Below is a small trained network, with its code and all its weights. Each question gives an input and a target symbol and asks what happens when units are switched off, that is, made to give their printed mean instead of their output.

import numpy as np


def w(rows, s, z=0):
    codes = np.array(rows[::2]) - 128.0
    scale = np.full(codes.shape[1], s)
    scale[-1] = z or s
    return codes * scale


def f(y):
    return y / 2 * (1 + np.tanh(0.7978845608 * (y + 0.044715 * y**3)))


def softmax(a):
    e = np.exp(a - a.max(-1, keepdims=True))
    return e / e.sum(-1, keepdims=True)


def log_softmax(a):
    a = a - a.max(-1, keepdims=True)
    return a - np.log(np.exp(a).sum(-1, keepdims=True))


def net(x, mask):
    ids = ['ΔΞΦΨΩβθμπ'.index(c) for c in x.split()]
    T = len(ids)
    res = E[ids] + P[:T]
    q, k, v = (res @ M[0].T for M in (Q, K, V))
    z = softmax(np.where(np.tri(T) > 0, q @ k.T / 2**0.5, -1e9)) @ v
    res = res + np.where(mask[0], z, O[0][:, -1]) @ O[0][:, :-1]
    y = f(res @ A[0][:, :-1].T + A[0][:, -1])
    res = res + np.where(mask[1:25], y, B[0][:, -1]) @ B[0][:, :-1]
    return log_softmax(res[-1] @ U[:, :-1].T + U[:, -1])


Q, K, V, O, A, B = {}, {}, {}, {}, {}, {}
E = w([
[32,100,100],'Δ',
[26,95,111],'Ξ',
[26,114,101],'Φ',
[61,65,108],'Ψ',
[78,50,139],'Ω',
[68,100,157],'β',
[252,192,89],'θ',
[72,107,222],'μ',
[50,184,179],'π',
],0.012)
P = w([
[2,103,122],'0',
[9,118,153],'1',
[25,121,153],'2',
[43,125,150],'3',
[63,127,147],'4',
[79,131,143],'5',
[96,128,138],'6',
[114,137,134],'7',
[131,135,134],'8',
[152,141,131],'9',
[163,148,120],'10',
[175,146,109],'11',
],0.007)
Q[0] = w([
[253,216,82],'head 1',
[87,133,50],'head 1',
],0.034)
K[0] = w([
[3,66,125],'head 1',
[158,88,106],'head 1',
],0.035)
V[0] = w([
[121,244,234],'head 1',
[175,56,254],'head 1',
],0.026)
O[0] = w([
[125,249,162,254],'head 1',
[149,123,247,77],'head 1',
],0.021,0.0066)
A[0] = w([
[96,119,118,115],'neuron 1',
[190,167,73,53],'neuron 2',
[189,59,155,32],'neuron 3',
[187,2,74,45],'neuron 4',
[168,123,113,102],'neuron 5',
[141,126,129,125],'neuron 6',
[138,124,130,117],'neuron 7',
[109,47,208,206],'neuron 8',
[159,140,133,136],'neuron 9',
[147,127,120,112],'neuron 10',
[91,93,107,71],'neuron 11',
[48,80,240,113],'neuron 12',
[89,122,117,103],'neuron 13',
[211,92,140,89],'neuron 14',
[166,57,220,70],'neuron 15',
[67,40,194,1],'neuron 16',
[136,127,121,122],'neuron 17',
[61,135,108,102],'neuron 18',
[86,123,115,102],'neuron 19',
[140,48,42,114],'neuron 20',
[129,123,137,117],'neuron 21',
[100,112,197,29],'neuron 22',
[103,88,129,145],'neuron 23',
[141,141,108,93],'neuron 24',
],0.0097,0.01)
B[0] = w([
[142,110,144,147],'neuron 1',
[117,99,167,156],'neuron 2',
[215,119,187,154],'neuron 3',
[1,130,53,238],'neuron 4',
[112,157,100,125],'neuron 5',
[121,131,121,123],'neuron 6',
[124,141,119,122],'neuron 7',
[159,5,153,228],'neuron 8',
[125,107,110,140],'neuron 9',
[111,138,134,122],'neuron 10',
[171,159,104,164],'neuron 11',
[162,116,6,239],'neuron 12',
[145,114,146,147],'neuron 13',
[173,130,131,138],'neuron 14',
[108,238,95,198],'neuron 15',
[34,225,148,174],'neuron 16',
[122,128,135,126],'neuron 17',
[153,115,163,187],'neuron 18',
[146,114,150,151],'neuron 19',
[225,153,209,250],'neuron 20',
[121,136,131,125],'neuron 21',
[120,160,217,173],'neuron 22',
[101,109,163,166],'neuron 23',
[129,123,139,134],'neuron 24',
],0.027,0.015)
U = w([
[35,101,86,108],'Δ',
[179,128,56,111],'Ξ',
[85,56,210,192],'Φ',
[135,91,159,51],'Ψ',
[122,92,153,187],'Ω',
[145,1,98,255],'β',
[215,80,215,97],'θ',
[81,202,177,102],'μ',
[133,93,161,56],'π',
],0.0023,0.0028)

Each question gives the input, a string of symbols that net reads in full, and the target symbol t.
The units are the heads (2 rows each of Q, K, V and O) and the neurons (one row each of A and B). Each row of codes is followed by its name. A weight is (code - 128) times the scale printed after its matrix; where a second scale follows, it is the last column's (O, A, B and U).
mask holds one flag per unit, heads first, then neurons. A switched-off unit (its flag False) gives its mean, the last column of its rows in O or B, instead of its output. The means were averaged over made-up inputs and are rounded, as every weight is.
A unit's drop is (log p(t) with every unit on - log p(t) with that unit switched off) / (log p(t) with every unit on - log p(t) with every unit switched off).
The circuit of an input: a set's keep is (log p(t) with only the set's units on - log p(t) with every unit switched off) / (log p(t) with every unit on - log p(t) with every unit switched off). Starting from the 12 units with the biggest drops (on a tie, the unit counted first), units are removed one at a time, each time the one whose removal leaves the highest keep (on an exact tie, the one counted first), for as long as the keep stays at least 0.8.
units of the circuit, in order: the units of the circuit, biggest drop first
unit that matters most: the unit with the biggest drop
top k neurons: the k neurons with the biggest drops, biggest first
drop of u: that unit's drop, to one decimal
input Φ Ω Ξ, target Δ: units of the circuit, in order => [neuron 4; head 1]
input β Δ Ω Ξ Φ Φ, target θ: top 2 neurons => [neuron 20; neuron 12]
input Δ Ω Φ π, target μ: units of the circuit, in order => [head 1]
input Ω β Φ Δ, target β: top 2 neurons => [neuron 20; neuron 15]
input Φ Ψ Ω Ξ Ω Δ, target Δ: top 3 neurons => [neuron 16; neuron 4; neuron 15]
input μ Φ Φ μ Φ Ψ, target Ξ: top 3 neurons => [neuron 12; neuron 15; neuron 4]
input Δ Δ Ψ π Φ Ω β Φ Ω Ω Φ Δ, target Δ: top 3 neurons => [neuron 4; neuron 16; neuron 15]
input θ Φ Ξ μ π Ψ Ω Ξ π Ξ β, target θ: top 3 neurons => [neuron 4; neuron 20; neuron 12]
input μ μ Φ Ω Ξ, target Δ: units of the circuit, in order => [neuron 16; head 1; neuron 12]
input θ Φ μ Φ β π Ψ Ξ μ μ, target θ: top 2 neurons => [neuron 4; neuron 12]
input Φ Φ Ω Ω, target Δ: top 4 neurons => [neuron 16; neuron 4; neuron 15; neuron 12]
input Φ Φ Ξ, target θ: top 2 neurons => [neuron 20; neuron 12]
input Δ Ξ β Δ Φ Ξ Φ Ψ Ξ, target Φ: top 3 neurons => [neuron 4; neuron 20; neuron 8]
input π Ω Φ μ Δ β Ψ, target β: top 2 neurons => [neuron 20; neuron 8]
input Ψ Δ Ω Φ μ Δ Ξ Ω Ω Φ μ Ψ, target Ξ: top 3 neurons => [neuron 12; neuron 15; neuron 20]
input Φ β Φ Ξ, target β: top 2 neurons => [neuron 20; neuron 15]
input μ Ω Ξ Ω Φ Φ Φ μ Φ, target Ξ: top 4 neurons => [neuron 12; neuron 15; neuron 20; neuron 16]
input θ Φ Φ, target θ: unit that matters most => head 1
input Ω β Ω Ω Ω Ω Ω, target Δ: drop of head 1 => 0.8
input μ Φ Ω Ω Ψ, target Δ: drop of neuron 16 => 2.1
input Φ Ω μ Ω Φ μ μ Φ Ω, target Ξ: drop of neuron 12 => 3.3
input Φ Ψ Ψ Δ, target Φ: drop of neuron 15 => 0.2
